Below is a small trained network, with its code and all its weights. Each question gives an input and a class and asks what happens when units are switched off, that is, made to give their printed mean instead of their output.

import numpy as np


def w(rows, s, z=0):
    codes = np.array(rows[::2]) - 128.0
    scale = np.full(codes.shape[1], s)
    scale[-1] = z or s
    return codes * scale


def norm(h):
    return h / np.sqrt((h * h).mean(-1, keepdims=True) + 1e-5)


def f(y):
    return np.maximum(y, 0)


def log_softmax(a):
    a = a - a.max(-1, keepdims=True)
    return a - np.log(np.exp(a).sum(-1, keepdims=True))


def net(x, mask):
    res = np.array(x, float).reshape(1, 8) / 4 @ E
    u = 0
    for l in range(2):
        y = f(norm(res) @ A[l][:, :-1].T + A[l][:, -1])
        res = res + np.where(mask[u : u + 14], y, B[l][:, -1]) @ B[l][:, :-1]
        u += 14
    return log_softmax(norm(res)[-1] @ U[:, :-1].T + U[:, -1])


A, B = {}, {}
E = w([
[182,97,109,173,88,205,139,160,103,177,110,75],'x0',
[176,88,168,166,148,72,171,144,216,151,193,57],'x1',
[99,136,78,147,66,183,71,125,155,187,231,149],'x2',
[86,77,139,126,151,106,138,100,153,164,148,130],'x3',
[121,208,95,128,212,129,176,57,120,140,117,184],'x4',
[192,138,96,177,157,146,162,79,119,136,98,105],'x5',
[143,107,156,77,126,206,245,152,118,95,175,149],'x6',
[55,226,184,165,86,96,146,127,198,162,144,185],'x7',
],0.011)
A[0] = w([
[188,102,154,116,150,191,187,141,132,111,92,100,143],'0.n1',
[207,110,128,146,153,178,206,153,94,85,120,94,105],'0.n2',
[117,184,53,120,150,193,90,97,35,146,62,168,120],'0.n3',
[108,130,147,81,132,66,117,94,149,88,98,145,75],'0.n4',
[206,165,69,144,174,123,106,106,147,110,171,91,85],'0.n5',
[163,83,176,119,139,111,133,157,130,121,123,112,79],'0.n6',
[129,193,152,162,150,139,162,85,152,162,109,187,118],'0.n7',
[97,202,133,162,153,135,175,87,148,170,129,187,118],'0.n8',
[153,98,81,175,85,210,129,126,120,211,177,118,126],'0.n9',
[172,119,159,162,146,80,141,137,126,145,51,40,2],'0.n10',
[106,192,153,135,4,157,115,194,135,139,128,165,127],'0.n11',
[109,151,178,95,128,123,177,150,132,104,203,129,76],'0.n12',
[128,90,117,99,98,126,88,124,113,103,113,93,126],'0.n13',
[98,128,166,85,141,143,178,162,143,117,173,161,79],'0.n14',
],0.014,0.0072)
B[0] = w([
[153,88,128,169,132,138,176,181,112,117,76,177,213],'0.n1',
[202,111,120,147,88,165,153,146,110,143,124,232,217],'0.n2',
[152,93,96,124,118,131,97,92,8,70,48,166,249],'0.n3',
[97,137,125,134,117,150,149,154,134,219,156,130,182],'0.n4',
[169,183,45,172,138,120,102,154,133,152,163,100,168],'0.n5',
[149,118,84,140,142,86,132,136,120,135,82,114,170],'0.n6',
[106,171,57,108,194,86,145,97,154,106,148,127,205],'0.n7',
[123,184,99,133,144,39,144,81,188,46,135,89,222],'0.n8',
[151,101,190,75,117,213,68,76,155,172,238,58,224],'0.n9',
[63,133,140,161,119,65,91,161,152,160,92,52,183],'0.n10',
[228,131,126,231,98,179,87,242,174,184,126,106,239],'0.n11',
[132,81,193,67,111,148,130,130,95,70,118,97,191],'0.n12',
[94,157,119,115,150,100,199,110,142,162,155,172,180],'0.n13',
[130,121,121,29,112,154,116,154,132,92,154,91,195],'0.n14',
],0.012)
A[1] = w([
[204,61,94,168,92,208,109,73,116,216,221,42,90],'1.n1',
[86,140,240,38,160,188,176,14,217,79,179,31,2],'1.n2',
[52,134,204,111,174,129,129,80,229,114,237,147,101],'1.n3',
[178,215,164,159,146,132,223,36,198,116,160,93,52],'1.n4',
[127,254,101,13,106,177,129,74,110,25,137,120,34],'1.n5',
[84,192,185,149,47,202,26,203,134,76,121,199,150],'1.n6',
[116,170,169,185,84,236,84,219,162,132,153,168,90],'1.n7',
[46,136,232,60,91,196,126,156,130,229,219,176,146],'1.n8',
[15,187,86,131,68,113,14,105,148,186,166,221,102],'1.n9',
[176,98,140,109,135,168,156,81,66,127,103,173,59],'1.n10',
[57,102,195,143,156,120,21,79,122,165,160,229,95],'1.n11',
[126,152,99,183,100,176,78,110,71,101,55,192,86],'1.n12',
[73,90,139,145,130,80,50,71,52,126,46,25,77],'1.n13',
[175,253,134,184,141,114,119,17,122,96,104,137,71],'1.n14',
],0.0083,0.0071)
B[1] = w([
[122,185,144,119,113,185,46,118,138,151,242,82,255],'1.n1',
[98,119,228,2,71,74,188,177,134,10,158,148,186],'1.n2',
[129,167,174,86,55,136,196,176,176,148,171,166,193],'1.n3',
[15,109,117,118,118,123,206,118,170,163,199,240,173],'1.n4',
[72,140,139,99,130,79,15,187,112,132,63,31,192],'1.n5',
[230,92,150,188,108,157,127,202,174,191,125,64,221],'1.n6',
[201,119,154,169,201,122,99,98,160,181,95,67,221],'1.n7',
[124,172,101,72,73,176,32,57,116,112,213,79,211],'1.n8',
[210,129,61,130,145,158,183,212,107,61,101,155,181],'1.n9',
[70,84,175,129,150,190,133,101,133,126,136,188,179],'1.n10',
[173,101,82,124,63,185,174,172,132,102,165,212,145],'1.n11',
[76,79,167,24,164,85,190,127,153,104,92,128,209],'1.n12',
[23,121,193,78,79,142,52,131,80,111,164,154,183],'1.n13',
[54,171,76,168,129,176,90,57,101,112,172,131,191],'1.n14',
],0.0087,0.0083)
U = w([
[65,149,179,6,117,118,178,108,192,84,206,104,150],'0',
[27,74,219,179,121,48,109,136,133,201,39,67,66],'1',
[76,215,54,192,177,61,161,74,207,133,171,139,115],'2',
[180,91,177,143,97,219,41,134,149,208,200,53,171],'3',
[155,35,129,94,126,185,210,93,30,87,60,251,169],'4',
[204,91,143,189,126,116,154,218,170,157,52,95,153],'5',
[103,105,168,121,169,150,155,53,141,150,92,77,2],'6',
[74,162,56,90,158,114,54,54,56,45,69,121,129],'7',
],0.015,0.0071)

Each question gives the input, the list of numbers given to net, and the class t.
The units are the neurons (one row each of A and B). Each row of codes is followed by its name. A weight is (code - 128) times the scale printed after its matrix; where a second scale follows, it is the last column's (A, B and U).
mask holds one flag per neuron, layer by layer. A switched-off neuron (its flag False) gives its mean, the last column of its row in B, instead of its output. The means were averaged over made-up inputs and are rounded, as every weight is.
A unit's drop is (log p(t) with every unit on - log p(t) with that unit switched off) / (log p(t) with every unit on - log p(t) with every unit switched off).
The circuit of an input: a set's keep is (log p(t) with only the set's units on - log p(t) with every unit switched off) / (log p(t) with every unit on - log p(t) with every unit switched off). Starting from the 12 units with the biggest drops (on a tie, the unit counted first), units are removed one at a time, each time the one whose removal leaves the highest keep (on an exact tie, the one counted first), for as long as the keep stays at least 0.8.
units of the circuit, in order: the units of the circuit, biggest drop first
most important unit: the unit with the biggest drop
k most important neurons: the k neurons with the biggest drops, biggest first
k most important neurons of layer l: the k neurons of layer l with the biggest drops, biggest first
drop of u: that unit's drop, to one decimal
input [8,7,-5,7,-6,5,5,-8], class 5: units of the circuit, in order -> [0.n1]
input [1,-2,8,8,3,-3,8,1], class 0: 2 most important neurons of layer 0 -> [0.n8, 0.n2]
input [-3,-6,8,-1,0,2,-7,-7], class 7: 2 most important neurons -> [0.n3, 0.n2]
input [-8,-1,-6,-6,-6,-3,-1,6], class 3: units of the circuit, in order -> [0.n4, 0.n8]
input [8,-5,0,-5,8,-3,8,7], class 7: 3 most important neurons -> [0.n8, 0.n7, 0.n3]
input [-1,-3,-4,5,-5,6,6,7], class 0: 2 most important neurons -> [0.n8, 0.n7]
input [0,-1,4,-3,5,-4,2,6], class 2: 3 most important neurons of layer 0 -> [0.n8, 0.n11, 0.n7]
input [-1,-2,0,5,7,3,0,1], class 7: 2 most important neurons of layer 0 -> [0.n3, 0.n11]
input [-8,0,-2,-8,-8,-2,-3,-5], class 1: 3 most important neurons -> [0.n9, 0.n6, 0.n2]
input [8,-1,-5,-2,-8,-6,-6,-6], class 1: units of the circuit, in order -> [0.n10, 0.n11, 0.n13]
input [4,7,-8,-3,-2,0,8,-1], class 4: 2 most important neurons -> [0.n2, 0.n11]
input [6,-5,-4,3,8,2,4,4], class 7: units of the circuit, in order -> [0.n8, 0.n3]
input [2,-2,6,0,6,-3,1,6], class 2: 3 most important neurons -> [0.n8, 0.n7, 0.n11]
input [5,1,4,-2,7,-2,-7,-2], class 7: units of the circuit, in order -> [0.n3]
input [-3,-2,-2,-6,1,-5,-2,-1], class 4: 2 most important neurons -> [0.n3, 0.n9]
input [-7,-4,4,-4,0,0,5,-1], class 7: 3 most important neurons of layer 0 -> [0.n3, 0.n9, 0.n2]
input [5,1,3,8,1,7,2,2], class 0: 4 most important neurons -> [0.n9, 0.n11, 1.n2, 0.n8]
input [-6,2,-1,2,-8,-7,5,3], class 3: 2 most important neurons -> [0.n11, 0.n8]
input [-1,2,-1,3,-5,5,8,8], class 0: 2 most important neurons of layer 0 -> [0.n14, 0.n12]
input [-2,-7,-1,-2,-8,7,-1,5], class 5: 2 most important neurons -> [0.n11, 0.n9]
input [2,1,0,4,3,-8,3,-3], class 0: 2 most important neurons -> [0.n11, 0.n3]
input [3,-5,1,3,4,-8,-4,-8], class 4: most important unit -> 0.n8
input [-8,-8,2,1,-7,-3,-1,8], class 3: 2 most important neurons -> [0.n3, 1.n8]
input [5,-7,-6,7,-8,1,-3,-7], class 4: drop of 0.n5 -> 0.0
input [3,-6,-7,-1,-2,8,-1,6], class 7: drop of 0.n8 -> 0.1
input [1,0,-2,1,-6,5,-7,-2], class 1: drop of 0.n10 -> 0.2
input [-5,6,-2,-5,-8,3,-2,-4], class 5: drop of 0.n2 -> 0.2
input [-2,1,8,-4,5,-8,-3,6], class 5: most important neuron of layer 1 -> [1.n6]
input [-4,4,8,6,-1,1,-2,5], class 0: 2 most important neurons of layer 0 -> [0.n8, 0.n2]
